Table B holds the same points as the rows below and some others, measured another way and shuffled. Each row below is followed by which row of B it is.
B:
1: [ 116  260  335  189  -97  135  201   47  -84 -115 -291   40  184  167
 -224  253   23    2 -128  170 -231   33  -39 -220 -138   15  165   11
  208]
2: [ -72  216    4   45    3  -31  104  227   49 -131  -35    8  228   55
  -62   30   -7    8   57  170  -58 -104  143 -167 -104 -119 -108  -25
   15]
3: [  53  117  201  127   61  -34  253  159  -52  102 -115   -7  215  292
 -247  284   85   42   86  138  -20  -46 -132 -129  -66  109   19  253
  235]
4: [ -17  -18  342   -1   66  -11  -23   24 -107  -91  -61  -53  121   58
   13  192  188  -31  131  -42 -135   76  -89 -173 -100  -91  167  -22
 -163]
5: [  37 -279 -130   35  207 -175   55  284  168  258  256  177  -30  381
  344  -16  138 -122  104  -76  147  -21   10  231   92    9 -156  331
   27]
6: [-113  157 -110   42  123  -88  210   93  120   45   69  182  226  307
   54   17   32  -36   31  121  -90 -257  209 -109 -210 -165 -211  243
  146]
7: [ 159  232   39  235 -160   93  194  268   74  -69 -219  123   76  149
  -93   47 -102    1 -222  213  -57   54   84   15   38   74  -19   14
  282]
8: [  45  -83   89   28  426  -79  284  264   73  276  250   59  346  695
   62  401  269 -209  248   78  -83 -252 -162 -171 -233  -17  -89  529
  226]
9: [ -70   28    7   27  115 -101  142   84   48   78   60  122  141  261
   44   61   91  -20   83   39  -30 -133   71  -51 -115  -75 -101  233
   71]
10: [-136  168  -28    1  -59  -87   -8  242   34 -182  -26  -48  146 -155
  -45 -103  -39   82   99  124   49  -16  174 -100   -3 -135 -127 -158
 -148]
11: [-254  239   -7 -138  302 -113  110  292   37 -143  220 -170  531  133
 -102  174  131  -66  407  209 -103 -355  122 -459 -326 -305 -219   30
 -157]
12: [  -8 -134  184   53   14 -116    9   34  -47   92  -39   64  -44   97
   54   49  129   41   74  -96   51  118  -77   89   66   47   73  135
  -57]
13: [  57 -143  265   63  -31  -63  -37   79  -68   37  -87   12  -81   34
   52   82  131   27   51  -92   44  214 -126   87  117   76  150   27
 -100]
14: [-143  -44 -229  -24  104 -237   29  338  131   82  205   17   95   82
  104 -132   25   40  216   52  230  -91  131  109   77  -49 -283  125
  -83]
15: [ 168 -107  -56  192 -128 -125   65  544   61  143  -68  -55 -113   29
  -78  -28  -65  111   34   99  385  273 -130  344  419  333  -75   58
  111]
16: [ -49  176  -60   93  125  -95  298  139   71  132   15  135  267  395
 -117  135   36    6   56  173  -42 -258   77 -111 -172  -25 -183  351
  291]
17: [-165 -137  232 -191  183 -145 -249  349  -74 -200  204 -341  204 -225
   93  102  235  -49  475  -55   67  105 -101 -211   16 -183   46 -262
 -569]
18: [ -24 -336  124   -7   15 -215 -151  111  -31  128   62   24 -204  -36
  199  -75  155   61  158 -216  238  255 -106  279  237   77   46   74
 -246]
19: [-239  227  212 -161  177  -21  -55  149  -53 -336   97 -218  443 -109
  -48  152  158  -67  332  119 -233 -181  115 -518 -321 -387  -15 -239
 -375]
20: [   6 -161  231   38  -77  -88 -126   21  -75  -28  -93   30 -138 -101
  125  -33  107   49   36 -139   45  243  -45  119  131   11  140  -57
 -211]
21: [ -91 -158  -57    0  -38 -203 -107  223   55   21   67   23 -110 -110
  151 -180   37   81  127  -71  240  144   68  221  205    6 -104  -17
 -205]
22: [-170    6 -176  -11    7 -182   18   54  114   10   80  193   -1   37
  179 -226   -1   59   37  -13   76 -100  263   93  -22 -153 -217   94
  -73]
23: [  60 -120  162   90  -21 -126   42  219  -54  115  -67  -43  -35   72
  -70  100   81   84  122  -17  174  185 -165  135  183  179   52  111
    1]
24: [ 293  218  452  324 -419  264   90   -1 -112 -231 -564  115 -125  -83
 -165  121 -100   60 -439  100 -229  372  -46    6  102  139  358 -247
  209]
25: [ 162  102  113  269 -265   46  160   44    8   17 -323  224 -137   90
  -60  -28  -87   97 -303   66  -10  180   50  180  123  153   77   60
  268]
26: [ -23  191   53   90  -86  -12  101  190   19 -109 -118   22  129    3
 -107    2  -45   60  -11  149  -15   -3  108  -80  -16  -34  -59  -46
   51]
27: [ -40  250  -28  105 -183   -3   47  198   57 -206 -160   60   68 -128
  -42 -129 -114   72 -108  162  -22   23  230  -42   12 -101  -84 -183
    3]
28: [  15   78   55   78 -128   20  -56  182   69 -183  -89   79   -8  -81
  165 -101  -15  -25  -93   43  -56  100  162   17   36 -123   10 -191
 -111]
29: [ -34  186  -92  142 -292  -58   21  188   57 -153 -208   95  -85 -217
  -54 -251 -179  175 -144  120  131  124  233  144  171   10 -120 -179
    8]
30: [-19  22 -16  69 -26 -96  55 189  54  10 -15  70  29  70  41 -46  13  31
  20  48  70  25  80  65  50 -11 -78  60   4]
31: [ -39 -330  123 -112  176 -204 -223  464  -11   17  246 -261   25  -89
  180   56  219  -42  427 -118  266  212 -188   84  229   15    9  -87
 -444]
32: [  25  -85   51  109   27 -115  130   77   17  179  -29  154  -25  256
   36   40   79   37    6  -17   67   26  -25  134   54   90  -36  281
  137]
33: [ -36  170  150   23   75  -31   91  311  -28 -117  -17 -159  303   60
 -170  194   70   -6  204  174  -34  -50  -37 -251  -84  -50  -17  -36
  -47]
34: [  64  189  227  197 -229   68  153 -136  -67  -71 -352  205  -33   61
 -113   30  -41   99 -256   60 -164   98   91  -12  -46   15  126   22
  189]
35: [ -56  186  -56  116 -298   -9  -26   32   61 -223 -216  192 -112 -220
   81 -289 -151  123 -235   60  -20   99  325  104   69 -127  -61 -216
  -52]
36: [ 187   -4  346  206 -303   87  -48   53  -94 -124 -357   61 -201 -138
  -18   11  -12   80 -220  -36  -28  393  -73  146  204  140  270 -192
   -6]
37: [ -39  444  135  123 -107  109  216   63  -12 -234 -246   58  287   52
 -230  109  -74   39 -109  268 -257 -145  184 -327 -240 -156  -24  -84
  167]
38: [  54   54  238   95  -13   41   74   20  -30  -57 -122  103   65  150
   45  125   95  -49  -57   15 -165   48    4 -100  -94  -62  109   46
   38]
39: [ 138   37   39  242 -238    4  116   75   56   47 -260  247 -181   94
   33  -86  -94   76 -284   30   36  179   91  244  159  138   27   72
  225]
40: [-140   43  392 -155  215  -44 -117  228 -140 -238  100 -332  363  -96
  -61  282  261  -74  431   28 -139   -6 -132 -431 -179 -220  130 -204
 -429]
41: [ -33  163   76  104 -197  -15   26   42   -7 -156 -200   99   -7 -113
  -39 -101  -67  101 -115   66  -34   86  163    4   21  -58    2 -120
  -15]
42: [-228  215  180  -98 -180    3 -234  -13  -68 -485 -128  -83   92 -491
   69 -191   -3   71   54    8 -172   86  287 -252 -111 -379   56 -530
 -495]
43: [ -80   71  278    2 -127  -15 -115   16 -107 -241 -167  -67   35 -253
  -26  -13   60   85   55  -27  -74  156   46 -128   -4 -125  140 -254
 -277]
44: [  85  255  205  253 -539  137  -42 -124  -62 -324 -537  195 -250 -368
  -54 -243 -221  198 -460   49 -116  338  243  123  147    2  186 -396
   21]
45: [   7  -66  346   -8   55  -27  -43  129 -105  -81  -45 -121  100    1
   -9  196  191  -25  177  -37  -56  143 -150 -133   -5  -28  173  -62
 -197]
46: [  68 -257  185   92   31 -136   21   72  -44  201  -28   87 -130  179
   97   79  156   28   64 -141  127  197 -163  214  157  151   97  231
   -5]
47: [   0  213   92  111 -269   29  -30  182   -5 -271 -241   -4   -7 -267
  -63 -133 -117  100 -120  121  -15  161  168  -14   92  -57   20 -315
  -86]
48: [ 117  455  107  204 -237  242  144  220   70 -361 -300   81  186  -28
  -85   28 -152  -52 -303  297 -292    4  253 -230 -126 -157   36 -286
  156]
49: [-145  -96  391 -190  347 -105  -93  202 -144 -100  206 -310  375   66
   -2  361  356 -121  517  -36 -107  -39 -215 -404 -197 -193  115  -28
 -413]
50: [  74  186   -8  224 -200   37  198   35   77  -10 -237  275  -37  159
  -16  -70 -107   59 -292  117  -71   15  177   98   -5   20  -45   97
  289]
51: [  55 -189  372    2 -266   17 -411  181 -110 -338 -173 -160 -263 -537
  228 -145   71   40   10 -182   64  543  -50  124  308  -48  303 -582
 -574]
52: [  41 -117  354   29  -41  -11 -110   60 -114 -102 -115  -47  -41  -74
   73   97  152   -3   63 -100  -51  236 -110  -22   59  -17  221 -126
 -227]
53: [ -29 -219  253  -31   56 -158 -122  196  -95   23   23 -153  -17  -77
   12   96  184   49  269 -111  161  223 -199   52  163   72  102  -22
 -279]
54: [ 370  292    7  407 -433  125  183  764   58 -115 -412 -125  -35 -127
 -396   31 -320  152 -254  406  287  381  -92  239  480  453   10 -241
  370]
55: [ 170 -258  354   55  -33   17 -200  317  -57  -83  -36 -130 -111  -80
  193  127  175  -90   82 -122   49  401 -217   98  231   78  256 -199
 -287]
56: [  87  -45  166  133 -241  -10  -93  144  -31 -107 -218   39 -189 -189
   56 -109  -23   90 -118  -34   85  327    5  190  241   85  123 -184
 -101]
57: [  88  -46  318  137   -2    6  126 -124  -81   89 -177  172  -22  269
   24  180  143  -13  -92  -63 -154   89  -92    3  -72   38  177  211
  135]
58: [  79  444  362  235 -461  240   57 -109 -119 -426 -575   84   -3 -291
 -230  -14 -165  133 -393  166 -310  211  181 -188  -59  -74  250 -427
   73]
59: [  34  130  100   73 -118   85  -63  194   66 -262  -94   46   41  -94
  157  -62  -14  -66 -108   74 -137   94  180  -72  -22 -170   36 -266
 -135]
60: [  81   62   80  108 -132   66  -46  230   76 -184  -97   72  -19  -48
  174  -63  -21  -62 -128   60  -68  143  129   30   60  -92   35 -201
  -82]
61: [-103  346  -19  123  -32    3  303 -171   48  -23 -164  302  209  293
 -104   18  -43   43 -171  158 -247 -280  282 -184 -314 -178 -133  239
  308]
62: [ -29 -176 -139   68  -74 -217  -25  168   86  137   26  150 -196    6
  164 -229  -10  111   10  -83  280  134   87  352  252   88 -139  123
  -45]
63: [-112 -125   56  -68  -91 -160 -262  272   -5 -189   45 -136  -83 -375
  162 -202   43   84  188  -73  189  240   74  102  214  -88   -6 -319
 -464]
64: [  30  191  252  143  -72   82  173 -117  -46  -80 -227  178  113  192
  -47  136   48  -17 -162   66 -270  -32   80 -162 -195  -93  107   75
  166]
65: [ -26 -170 -131   40  -10 -152  -65  243  128   56  105  144 -127   38
  297 -197   25   -9   19  -72  174   99  134  254  163  -36 -127   48
 -123]
66: [ -63  267  -92  147 -201  -52  162   62   51  -75 -214  186   44   -1
 -123 -140 -152  150 -159  158   11  -48  248   31   -7  -30 -144   26
  187]
67: [ 128  384  280  263 -356  209  151  -40  -55 -274 -480  147   35  -65
 -189   38 -142   80 -374  192 -273  136  148 -129  -71  -24  178 -221
  209]
68: [ -57   44  -92   53   29 -124  101  189   90   43   43  119   75  155
   58  -52   13   29   40   66   71  -77  131   48   -8  -41 -166  152
   64]
69: [  22  229 -142  140   -9   19  213  253  175  -32  -23  193  172  254
   58  -20  -69  -61 -126  211  -81 -165  238  -51 -110 -101 -185  102
  228]
70: [  55  148   94  144  -27   -7  195  210   12   13 -125   39  146  183
 -148  132    7   33  -12  160  -15   -7  -11  -51  -13   66  -24  117
  188]
71: [  18  421   18  255 -280   75  290 -104   24 -110 -384  292   69  108
 -210  -58 -185  140 -361  217 -181  -79  269  -54 -125  -32  -50   65
  389]
72: [  95  -47 -264  166  -13 -139  156  492  192  190   73  110  -18  232
   59  -84  -76   22    5  134  300   30   51  295  237  178 -253  229
  213]

[  20  -26  -12  -78  -90  236   76   80  194  -27  -56  -43  212  -24
  -17    3  -75 -120  -63 -129  -86  -29   70  -56 -268  -91 -103  -97
  -78   93  131] => 40
[ 180  -17   63   13  -24 -147  -27  206   84   58 -138  -62  103 -119
 -205    1  351  307 -106   -9  283   69  253  166  -10 -247  122   71
 -117  192   50] => 42
[-105 -105   72  -29 -176  205  111   77   95  -57   86   83   52  -43
  102   99  -71 -136  -74  -54   33  -18  132 -155 -143  -26 -152  -66
    2   35   89] => 13
[ 215  -24 -210 -173  190   24    8   73  205   74 -259 -293  315   26
 -227 -127   54   15 -116 -211  -51   67   28  142 -302 -286   64  -78
 -183  139   65] => 58
[-281 -381   65  -17  -67  -61  212   79 -143  -25  297  142 -319   18
  264  236   12  -96 -272   94  425  151  279 -305  223  -99 -153    2
  177  -70  -64] => 18
[ -96 -294 -128 -158  187   17  166   38  113   15  -21 -161  -11   23
   73  -78  -77 -118 -251  -82  202  111  147 -206  -32 -231  -50  -78
   85  -32   -7] => 36
[  54 -102   -6   32  -27 -114  -27   74  -10   23  -51   -5  -15  -73
  -58   28  195  132  -27  -17  184   77  128   90  -23  -96   76   22
  -56   69  -38] => 59
[  18 -116 -189  -19  127  -18   48 -122   60  -38  -57 -115   -2   19
   45 -121 -100 -181   22  -61 -165   55  -95   14 -161   35   63  -79
   40  -41  -57] => 33
[ -87  -92    0   38  -63  124  118  -61  115 -104   61   40  -37  -50
  151  -73 -147 -212    5   20 -143  -30   17 -136 -108  107  -34  -63
  133  -24   41] => 23
[-203 -147  118   24 -270  235   99   51   28  -79  168  187  -35  -50
  190  159  -96 -174  -24  -32   57  -28  121 -202 -103   66 -194  -80
   29  -18   61] => 46
[  55  -32  163  136  -78 -149  107  110   60  -79   67   91 -141 -143
   20  -31  220  142 -108  210  162   24  255  -12  160  -22  113  103
  159  127   55] => 63
[ -65 -135  120  170 -109 -158   64   19  -59  -76  121  152 -250 -125
  120   21  155   69  -15  178  180   48  166  -45  176   89   91   73
  173    9  -48] => 21
[  18  -45 -132   33  -11   57    9 -119   52  -57  -28  -23   37    0
   54  -58  -98 -194  108  -69 -247   -2 -123   52 -224  127   26  -88
  -11  -18  -25] => 70
[ 151  -22 -236  -30   80  -18  -89  -70   36   36 -180 -156  176   31
 -124  -48   29  -49  101 -182 -182   59 -138  219 -311  -22   85  -89
 -184   38  -53] => 37
[ 102 -131 -238 -126  206   -4  -28  -31  142   66 -250 -256  187    0
 -124 -174    2  -20  -21 -213  -15   75  -43   94 -261 -178   86  -98
 -120   14  -34] => 67
[ -54  -38   73  -41 -216  311    0   97  176  -20  -64   48  228  -86
    0   37  -56  -66   26 -179   -8  -80   82  -73 -303  -50 -142 -109
 -137   62  115] => 4
[-304 -505 -186  -65  125 -132   94 -105 -223   36  169   -3 -334   69
  263  119  -83 -171 -128  -62  363  211   43 -221  115  -56  -81  -80
  105 -235 -244] => 32
[  92 -131 -141   63  149 -279  -11  -61  -51    7  -67  -95 -125  -29
  -34  -89  162   70   -5   39   75  125    8  142   37  -25  201   34
   42    4 -127] => 27
[ -53 -157   -7  189  -81 -291   49  -73 -258  -70  242  175 -372    2
  164  178  151  -29    9  194   97  138   55   47  195  173   90   65
  137  -30 -155] => 14
[ 183    4  -18  -16   64  -61   -1  113  179   24 -194 -137  165 -106
 -175 -137  190  172  -65  -47   80   31  138  131 -118 -188  132   16
  -72  158   68] => 44
[  37 -198 -217   22  138 -298   15  -80 -193   23   62  -59 -190   82
   25   98  118  -39  -40   10   79  206  -31  130   41  -18  106    6
   -1  -35 -179] => 66
[-162 -232   53   15  -40  -66  266   36  -64  -99  303  118 -290   28
  242  158  -37 -180 -262  185  162  111  223 -253  194  -16  -99   26
  246   -8    4] => 31
[-248 -314  -69 -132  -98  241   16   28   19   49    6   13   64    1
  126  118 -137 -152  -41 -256  225   47   53 -197 -216 -113 -218 -165
 -119 -106  -41] => 57
[-143 -195   70  -62  -29  147  192   91  168  -56   59   10  -17  -68
  135  -48  -86 -112 -199    4  160    5  217 -271  -13 -122 -108  -45
  143   12   94] => 55
[  14  -86 -201 -109   60  217  -28  -72  188   13 -202 -168  252   -4
  -33 -143 -166 -184   84 -265 -203  -19 -124   16 -401  -37  -31 -166
 -135  -21   16] => 1
[  90 -155 -129   92  198 -375   53  -73  -81  -21    5  -88 -245  -25
   11 -103  180   62  -62  138   97  160   55  107  158   -9  238   77
  146    2 -139] => 29
[ -64  -94    2  -31 -180  193  -32   57   53    4  -26   49  146  -44
    7  104   -8  -57   39 -174   46   -9   46  -14 -248  -42 -112 -100
 -150   22   32] => 38
[   8  -47  -92  110   77 -146  247 -160  -11 -179  232   44 -269   56
  220  -43 -130 -324  -79  258 -330   62  -37  -73   81  224   75   22
  319   -1   -8] => 15
[  58  -81 -183   38   90  -81   -6 -133   11  -32  -63  -88  -21   -7
   20  -95  -27 -114   85  -47 -172   55 -122  107 -150   86  109  -52
    7  -29  -81] => 7
